Below is a small trained network, with its code and all its weights. Each question gives an input and a class and asks what happens when units are switched off, that is, made to give their printed mean instead of their output.

import numpy as np


def w(rows, s, z=0):
    codes = np.array(rows[::2]) - 128.0
    scale = np.full(codes.shape[1], s)
    scale[-1] = z or s
    return codes * scale


def f(y):
    return np.maximum(y, 0)


def log_softmax(a):
    a = a - a.max(-1, keepdims=True)
    return a - np.log(np.exp(a).sum(-1, keepdims=True))


def net(x, mask):
    res = np.array(x, float).reshape(1, 5) / 4 @ E
    y = f(res @ A[0][:, :-1].T + A[0][:, -1])
    res = res + np.where(mask, y, B[0][:, -1]) @ B[0][:, :-1]
    return log_softmax(res[-1] @ U[:, :-1].T + U[:, -1])


A, B = {}, {}
E = w([
[122,126,127],'x0',
[137,129,132],'x1',
[195,4,75],'x2',
[85,68,202],'x3',
[139,179,41],'x4',
],0.011)
A[0] = w([
[75,32,151,160],'N1',
[196,59,80,197],'N2',
[92,230,208,227],'N3',
[69,150,225,154],'N4',
[147,190,169,191],'N5',
[173,154,52,65],'N6',
[151,171,191,167],'N7',
[76,232,131,254],'N8',
[175,70,101,159],'N9',
[197,58,11,156],'N10',
],0.012,0.0074)
B[0] = w([
[199,112,173,199],'N1',
[122,153,181,215],'N2',
[73,110,59,246],'N3',
[2,104,111,203],'N4',
[142,89,64,188],'N5',
[73,158,75,168],'N6',
[67,94,118,173],'N7',
[198,116,41,248],'N8',
[113,139,213,189],'N9',
[37,179,197,224],'N10',
],0.011,0.015)
U = w([
[163,48,30,237],'0',
[17,133,131,75],'1',
[182,178,221,254],'2',
[218,32,239,15],'3',
[206,167,1,13],'4',
],0.01,0.0092)

Each question gives the input, the list of numbers given to net, and the class t.
The units are the neurons (one row each of A and B). Each row of codes is followed by its name. A weight is (code - 128) times the scale printed after its matrix; where a second scale follows, it is the last column's (A, B and U).
mask holds one flag per neuron, in row order. A switched-off neuron (its flag False) gives its mean, the last column of its row in B, instead of its output. The means were averaged over made-up inputs and are rounded, as every weight is.
A unit's drop is (log p(t) with every unit on - log p(t) with that unit switched off) / (log p(t) with every unit on - log p(t) with every unit switched off).
The circuit of an input: a set's keep is (log p(t) with only the set's units on - log p(t) with every unit switched off) / (log p(t) with every unit on - log p(t) with every unit switched off). Starting from all 10 units, units are removed one at a time, each time the one whose removal leaves the highest keep (on an exact tie, the one counted first), for as long as the keep stays at least 0.8.
circuit, biggest first: the units of the circuit, biggest drop first
top k neurons: the k neurons with the biggest drops, biggest first
drop of u: that unit's drop, to one decimal
input [5,0,1,2,-7], class 3: top 4 neurons	[N1, N10, N3, N6]
input [7,8,3,-4,7], class 1: circuit, biggest first	[N10]
input [4,6,1,-3,0], class 2: top 2 neurons	[N3, N4]
input [5,-1,0,-1,3], class 4: circuit, biggest first	[N4, N7]
input [4,-4,-8,-1,-3], class 0: top 2 neurons	[N8, N10]
input [-2,-7,2,-8,8], class 1: top 2 neurons	[N10, N6]
input [-5,8,1,1,6], class 2: circuit, biggest first	[N3, N4]
input [-7,-6,1,8,-3], class 3: top 4 neurons	[N1, N10, N3, N6]
input [-7,8,0,-3,2], class 4: top 3 neurons	[N4, N9, N7]
input [3,3,1,-7,6], class 1: top 3 neurons	[N10, N6, N1]
input [-5,2,6,1,-3], class 3: top 2 neurons	[N1, N6]
input [-6,2,-7,-3,1], class 4: drop of N4	-0.1
input [2,3,2,-3,-7], class 2: drop of N10	-0.1
input [7,-6,2,6,-4], class 3: drop of N1	0.3
input [0,2,-5,0,2], class 4: circuit, biggest first	[N8]
